Here is a tiny trained network, its code and every weight. The questions are about switching its units off for an input and a target symbol, where a switched-off unit gives its printed mean instead of its output.

import numpy as np


def w(rows, s, z=0):
    codes = np.array(rows[::2]) - 128.0
    scale = np.full(codes.shape[1], s)
    scale[-1] = z or s
    return codes * scale


def norm(h):
    return h / np.sqrt((h * h).mean(-1, keepdims=True) + 1e-5)


def softmax(a):
    e = np.exp(a - a.max(-1, keepdims=True))
    return e / e.sum(-1, keepdims=True)


def log_softmax(a):
    a = a - a.max(-1, keepdims=True)
    return a - np.log(np.exp(a).sum(-1, keepdims=True))


def net(x, mask):
    ids = ['γδημξφψ'.index(c) for c in x.split()]
    T = len(ids)
    res = E[ids] + P[:T]
    u = 0
    for l in range(2):
        r = norm(res)
        for j in range(3):
            rows = slice(3 * j, 3 * j + 3)
            q, k, v = (r @ M[l][rows].T for M in (Q, K, V))
            z = softmax(np.where(np.tri(T) > 0, q @ k.T / 3**0.5, -1e9)) @ v
            o = O[l][rows]
            res = res + np.where(mask[u + j], z, o[:, -1]) @ o[:, :-1]
        u += 3
    return log_softmax(norm(res)[-1] @ U[:, :-1].T + U[:, -1])


Q, K, V, O = {}, {}, {}, {}
E = w([
[164,235,137,153],'γ',
[101,154,142,230],'δ',
[5,204,214,113],'η',
[68,235,144,157],'μ',
[123,63,183,171],'ξ',
[237,119,175,181],'φ',
[134,164,217,65],'ψ',
],0.015)
P = w([
[144,99,103,91],'0',
[132,73,245,132],'1',
[172,79,204,84],'2',
[182,72,158,72],'3',
[29,246,74,171],'4',
[106,167,114,189],'5',
[123,169,128,157],'6',
],0.012)
Q[0] = w([
[115,85,184,33],'0.h1',
[187,104,237,46],'0.h1',
[160,78,163,196],'0.h1',
[96,172,31,133],'0.h2',
[89,154,83,178],'0.h2',
[161,83,140,73],'0.h2',
[236,145,248,66],'0.h3',
[108,175,38,163],'0.h3',
[84,122,33,83],'0.h3',
],0.011)
K[0] = w([
[117,112,28,118],'0.h1',
[107,89,2,78],'0.h1',
[146,178,139,79],'0.h1',
[136,143,194,176],'0.h2',
[128,127,187,120],'0.h2',
[119,139,87,163],'0.h2',
[94,87,35,67],'0.h3',
[117,114,198,151],'0.h3',
[80,152,164,177],'0.h3',
],0.016)
V[0] = w([
[131,107,203,68],'0.h1',
[42,48,187,66],'0.h1',
[81,175,146,85],'0.h1',
[131,92,141,52],'0.h2',
[24,134,98,104],'0.h2',
[189,204,113,74],'0.h2',
[127,176,139,122],'0.h3',
[201,252,106,136],'0.h3',
[89,150,157,243],'0.h3',
],0.02)
O[0] = w([
[78,163,192,109,255],'0.h1',
[59,252,119,66,252],'0.h1',
[156,197,173,114,134],'0.h1',
[94,187,177,175,148],'0.h2',
[192,221,117,123,66],'0.h2',
[175,96,194,227,29],'0.h2',
[177,123,168,137,108],'0.h3',
[231,22,195,213,5],'0.h3',
[211,89,128,22,213],'0.h3',
],0.015,0.009)
Q[1] = w([
[136,118,137,61],'1.h1',
[116,115,38,166],'1.h1',
[117,105,154,141],'1.h1',
[221,197,146,119],'1.h2',
[202,151,45,124],'1.h2',
[140,97,5,114],'1.h2',
[135,75,83,159],'1.h3',
[140,200,26,225],'1.h3',
[167,89,64,250],'1.h3',
],0.015)
K[1] = w([
[76,150,148,159],'1.h1',
[132,71,115,65],'1.h1',
[151,114,161,100],'1.h1',
[69,74,102,165],'1.h2',
[69,85,219,167],'1.h2',
[134,129,231,116],'1.h2',
[118,136,194,125],'1.h3',
[127,83,247,39],'1.h3',
[31,140,214,78],'1.h3',
],0.015)
V[1] = w([
[7,78,154,200],'1.h1',
[183,139,164,182],'1.h1',
[149,14,166,70],'1.h1',
[32,149,84,143],'1.h2',
[172,165,61,54],'1.h2',
[113,54,125,1],'1.h2',
[243,130,125,171],'1.h3',
[88,214,123,181],'1.h3',
[45,240,105,22],'1.h3',
],0.02)
O[1] = w([
[43,158,131,223,130],'1.h1',
[190,132,194,144,71],'1.h1',
[169,59,48,176,93],'1.h1',
[96,61,162,127,180],'1.h2',
[200,92,152,111,176],'1.h2',
[147,66,29,101,185],'1.h2',
[154,216,116,66,62],'1.h3',
[150,121,229,196,143],'1.h3',
[188,4,191,102,251],'1.h3',
],0.017)
U = w([
[133,153,122,194,231],'γ',
[137,104,53,59,85],'δ',
[131,186,214,52,89],'η',
[174,196,128,101,157],'μ',
[8,92,128,70,171],'ξ',
[28,125,89,200,141],'φ',
[41,179,205,184,4],'ψ',
],0.014,0.0037)

Each question gives the input, a string of symbols that net reads in full, and the target symbol t.
The units are the heads (3 rows each of Q, K, V and O). Each row of codes is followed by its name. A weight is (code - 128) times the scale printed after its matrix; where a second scale follows, it is the last column's (O and U).
mask holds one flag per head, layer by layer. A switched-off head (its flag False) gives its mean, the last column of its rows in O, instead of its output. The means were averaged over made-up inputs and are rounded, as every weight is.
A unit's drop is (log p(t) with every unit on - log p(t) with that unit switched off) / (log p(t) with every unit on - log p(t) with every unit switched off).
The circuit of an input: a set's keep is (log p(t) with only the set's units on - log p(t) with every unit switched off) / (log p(t) with every unit on - log p(t) with every unit switched off). Starting from all 6 units, units are removed one at a time, each time the one whose removal leaves the highest keep (on an exact tie, the one counted first), for as long as the keep stays at least 0.8.
circuit, biggest first: the units of the circuit, biggest drop first
unit that matters most: the unit with the biggest drop
which heads matter: for each layer, one digit per head in row order, 1 if its drop is at least 0.15 and else 0, layers parted by /
drop of u: that unit's drop, to one decimal
input η ξ η, target η: unit that matters most => 0.h2
input ψ ξ ξ ψ φ γ η, target ψ: circuit, biggest first => (0.h3; 1.h1)
input μ ξ γ, target μ: circuit, biggest first => (1.h3; 0.h3)
input φ ξ φ γ φ, target φ: which heads matter => 000 / 000
input δ η η ξ ξ η φ, target δ: circuit, biggest first => (1.h2; 0.h2)
input ψ ξ φ ξ ξ ψ, target ψ: which heads matter => 001 / 000
input δ φ η μ, target δ: which heads matter => 000 / 000
input φ δ η ξ δ δ, target φ: circuit, biggest first => (1.h1; 0.h2)
input η ξ ξ γ η ψ, target η: circuit, biggest first => (0.h2; 0.h1)
input η ξ ξ φ, target η: circuit, biggest first => (0.h2; 0.h1)
input δ μ η η ξ, target μ: which heads matter => 100 / 000
input γ μ ξ δ, target γ: which heads matter => 001 / 000
input ψ ξ ξ η ξ η η, target ψ: which heads matter => 011 / 100
input φ δ γ η η, target φ: unit that matters most => 1.h1
input η ξ ξ ψ, target η: which heads matter => 010 / 000
input δ ξ η ξ ξ μ, target δ: which heads matter => 000 / 010
input ψ δ ξ μ ξ δ, target ψ: which heads matter => 010 / 100
input μ ψ ξ ξ δ δ φ, target μ: which heads matter => 000 / 001
input η δ δ ξ η ξ, target η: which heads matter => 010 / 100
input δ φ η ξ γ, target δ: unit that matters most => 1.h2
input γ δ μ η, target γ: drop of 1.h3 => 0.0
input δ ξ ξ δ ξ δ, target δ: drop of 0.h1 => -0.1
input μ ξ γ δ δ δ, target μ: drop of 1.h3 => 0.2
input ψ δ ξ, target ψ: drop of 0.h3 => 0.1
